Below is a small trained network, with its code and all its weights. Each question gives an input and a class and asks what happens when units are switched off, that is, made to give their printed mean instead of their output.

import numpy as np


def w(rows, s, z=0):
    codes = np.array(rows[::2]) - 128.0
    scale = np.full(codes.shape[1], s)
    scale[-1] = z or s
    return codes * scale


def f(y):
    return y / 2 * (1 + np.tanh(0.7978845608 * (y + 0.044715 * y**3)))


def log_softmax(a):
    a = a - a.max(-1, keepdims=True)
    return a - np.log(np.exp(a).sum(-1, keepdims=True))


def net(x, mask):
    res = np.array(x, float).reshape(1, 6) / 4 @ E
    y = f(res @ A[0][:, :-1].T + A[0][:, -1])
    res = res + np.where(mask, y, B[0][:, -1]) @ B[0][:, :-1]
    return log_softmax(res[-1] @ U[:, :-1].T + U[:, -1])


A, B = {}, {}
E = w([
[147,124,131,115,104,130,117,124,141,110,136,129],'x0',
[63,128,30,181,84,38,39,182,185,207,163,254],'x1',
[127,126,129,138,149,118,140,105,114,153,130,136],'x2',
[189,76,212,232,38,206,136,213,34,246,128,181],'x3',
[103,68,102,241,74,81,170,54,208,127,8,6],'x4',
[39,225,88,164,77,238,56,9,63,111,114,140],'x5',
],0.007)
A[0] = w([
[170,142,182,69,179,171,161,127,88,115,142,73,104],'neuron 1',
[112,151,130,93,160,129,92,158,125,131,184,205,37],'neuron 2',
[193,83,138,126,145,61,182,190,150,114,121,125,65],'neuron 3',
[128,130,133,57,183,148,182,111,98,78,65,84,76],'neuron 4',
[85,142,119,76,163,110,156,113,195,88,154,92,150],'neuron 5',
[96,176,80,149,130,218,57,72,88,156,112,85,34],'neuron 6',
[111,183,180,113,118,176,141,103,96,108,98,83,128],'neuron 7',
[165,82,191,185,69,150,118,191,81,163,102,119,249],'neuron 8',
[155,113,194,131,125,155,171,102,109,99,94,68,99],'neuron 9',
[189,144,203,162,98,164,170,140,106,138,112,106,152],'neuron 10',
[123,109,80,211,88,91,116,102,202,146,79,129,84],'neuron 11',
[166,108,217,93,165,161,178,91,111,97,102,81,54],'neuron 12',
[139,105,144,169,110,118,141,91,159,118,62,71,87],'neuron 13',
[115,106,87,159,124,81,69,122,158,160,138,187,97],'neuron 14',
[109,196,106,160,84,149,88,63,97,105,110,154,17],'neuron 15',
[145,84,136,140,178,68,163,162,139,127,123,145,43],'neuron 16',
[95,181,98,99,190,75,155,98,175,78,136,116,151],'neuron 17',
[81,135,78,159,102,35,85,181,181,156,144,194,100],'neuron 18',
[170,46,169,183,82,153,130,170,99,178,123,151,201],'neuron 19',
[128,177,87,60,152,79,160,89,199,117,111,108,174],'neuron 20',
[114,150,97,90,188,105,103,87,161,99,151,137,150],'neuron 21',
[157,158,122,42,178,149,104,177,52,126,195,169,82],'neuron 22',
[92,168,89,94,160,78,145,102,173,73,120,106,123],'neuron 23',
[134,130,83,68,128,107,123,109,160,104,127,95,139],'neuron 24',
[140,125,149,172,42,181,113,123,72,171,109,155,189],'neuron 25',
[106,95,156,185,104,86,152,79,162,124,106,76,71],'neuron 26',
[79,135,109,101,153,133,68,73,134,109,122,114,3],'neuron 27',
[162,74,151,97,181,80,134,184,174,138,144,103,37],'neuron 28',
[135,162,142,1,160,138,122,134,85,159,191,157,63],'neuron 29',
[102,89,123,191,102,113,137,106,169,112,89,70,51],'neuron 30',
[119,176,95,72,196,84,121,110,176,88,115,114,186],'neuron 31',
[113,68,103,168,102,123,153,107,167,140,78,83,54],'neuron 32',
[195,69,124,97,168,85,168,188,162,133,136,101,31],'neuron 33',
[86,138,66,161,108,74,62,146,170,176,138,187,116],'neuron 34',
],0.0092,0.0017)
B[0] = w([
[42,55,207,64,29,178,85,174,196,105,95,162,220],'neuron 1',
[67,57,151,59,165,88,30,199,88,33,78,162,206],'neuron 2',
[134,218,48,214,152,237,35,46,149,102,218,16,210],'neuron 3',
[59,95,187,112,72,164,185,153,213,186,139,159,214],'neuron 4',
[167,152,132,164,97,109,192,191,125,203,106,119,206],'neuron 5',
[142,169,56,198,206,177,60,30,171,87,210,30,212],'neuron 6',
[103,91,195,110,55,185,88,82,212,94,190,99,194],'neuron 7',
[150,196,133,197,105,52,199,219,110,202,155,179,237],'neuron 8',
[40,60,216,63,88,142,158,130,187,140,131,188,202],'neuron 9',
[119,172,133,171,61,74,164,176,172,234,124,188,200],'neuron 10',
[107,74,158,30,125,108,59,147,83,41,24,225,207],'neuron 11',
[50,62,204,68,45,191,100,111,240,182,128,132,220],'neuron 12',
[161,73,104,56,172,80,62,154,70,62,84,150,195],'neuron 13',
[18,60,179,86,39,174,149,85,196,213,131,92,198],'neuron 14',
[123,179,32,184,186,226,73,15,150,82,193,26,196],'neuron 15',
[131,186,103,172,134,192,56,60,147,95,180,135,179],'neuron 16',
[116,176,151,185,85,88,184,188,96,197,133,168,218],'neuron 17',
[19,34,205,80,83,172,143,144,235,190,162,183,233],'neuron 18',
[165,196,112,208,120,34,182,169,49,246,141,158,234],'neuron 19',
[146,173,94,219,88,74,184,194,105,220,93,115,215],'neuron 20',
[157,178,136,189,104,120,188,188,49,180,127,103,198],'neuron 21',
[189,80,80,36,225,15,66,177,55,23,47,160,248],'neuron 22',
[202,157,122,149,143,108,212,162,108,203,208,127,213],'neuron 23',
[148,212,122,187,104,98,178,161,105,172,118,158,181],'neuron 24',
[160,193,70,239,156,75,215,151,69,175,212,141,218],'neuron 25',
[153,93,118,52,162,63,3,153,59,77,38,157,193],'neuron 26',
[170,162,86,171,142,149,142,124,93,160,197,68,178],'neuron 27',
[143,182,41,198,189,214,23,48,162,77,221,61,201],'neuron 28',
[118,107,77,79,166,93,41,190,55,32,16,147,231],'neuron 29',
[133,113,68,61,171,54,25,180,54,22,65,182,196],'neuron 30',
[174,169,145,191,99,69,209,191,77,195,136,174,220],'neuron 31',
[150,80,102,92,199,58,51,163,80,42,52,182,192],'neuron 32',
[151,190,62,216,209,224,39,20,194,36,204,51,211],'neuron 33',
[23,41,211,83,43,226,100,136,211,188,187,127,226],'neuron 34',
],0.0055,0.012)
U = w([
[191,197,107,221,89,45,252,211,65,224,171,148,219],'0',
[25,21,214,29,41,203,134,147,250,168,159,141,181],'1',
[167,70,66,20,197,48,45,192,38,1,41,162,98],'2',
[146,216,8,245,186,237,46,6,161,56,246,14,5],'3',
],0.0067,0.0016)

Each question gives the input, the list of numbers given to net, and the class t.
The units are the neurons (one row each of A and B). Each row of codes is followed by its name. A weight is (code - 128) times the scale printed after its matrix; where a second scale follows, it is the last column's (A, B and U).
mask holds one flag per neuron, in row order. A switched-off neuron (its flag False) gives its mean, the last column of its row in B, instead of its output. The means were averaged over made-up inputs and are rounded, as every weight is.
A unit's drop is (log p(t) with every unit on - log p(t) with that unit switched off) / (log p(t) with every unit on - log p(t) with every unit switched off).
The circuit of an input: a set's keep is (log p(t) with only the set's units on - log p(t) with every unit switched off) / (log p(t) with every unit on - log p(t) with every unit switched off). Starting from the 12 units with the biggest drops (on a tie, the unit counted first), units are removed one at a time, each time the one whose removal leaves the highest keep (on an exact tie, the one counted first), for as long as the keep stays at least 0.8.
circuit, biggest first: the units of the circuit, biggest drop first
unit that matters most: the unit with the biggest drop
k most important neurons: the k neurons with the biggest drops, biggest first
drop when u is switched off: that unit's drop, to one decimal
input [0,-1,3,-7,-7,0], class 0: unit that matters most : neuron 31
input [-5,0,4,6,5,-8], class 3: 3 most important neurons : (neuron 3; neuron 33; neuron 28)
input [-2,-8,4,4,0,8], class 1: 2 most important neurons : (neuron 9; neuron 12)
input [3,5,-1,-4,6,0], class 2: 3 most important neurons : (neuron 30; neuron 11; neuron 32)
input [4,-5,0,3,-6,2], class 2: 3 most important neurons : (neuron 22; neuron 29; neuron 34)
input [-8,4,-2,1,-5,6], class 3: 3 most important neurons : (neuron 15; neuron 6; neuron 11)
input [4,-1,8,1,-7,-8], class 3: 3 most important neurons : (neuron 33; neuron 3; neuron 28)
input [7,-4,6,-6,7,0], class 2: 4 most important neurons : (neuron 26; neuron 30; neuron 13; neuron 32)
input [0,-2,-6,-5,6,-7], class 3: 4 most important neurons : (neuron 3; neuron 33; neuron 28; neuron 22)
input [5,-5,7,0,5,-4], class 1: 3 most important neurons : (neuron 12; neuron 22; neuron 9)
input [-6,-8,6,5,-7,-7], class 1: 2 most important neurons : (neuron 1; neuron 12)
input [-3,4,1,-2,-7,6], class 2: 3 most important neurons : (neuron 22; neuron 2; neuron 29)
input [-8,4,-2,2,-4,-3], class 1: 2 most important neurons : (neuron 18; neuron 34)
input [-2,-5,7,7,8,5], class 2: circuit, biggest first : (neuron 30)
input [1,-7,-3,-6,4,-3], class 1: 3 most important neurons : (neuron 12; neuron 9; neuron 4)
input [-1,5,5,-1,-7,0], class 2: 2 most important neurons : (neuron 22; neuron 29)
input [2,6,8,-6,-2,-1], class 0: drop when neuron 20 is switched off : 1.1
input [2,0,-4,-4,2,-6], class 3: drop when neuron 33 is switched off : 0.1
input [4,-8,8,2,7,2], class 1: drop when neuron 12 is switched off : 1.0
input [-5,-2,1,5,6,-7], class 3: drop when neuron 29 is switched off : 0.1
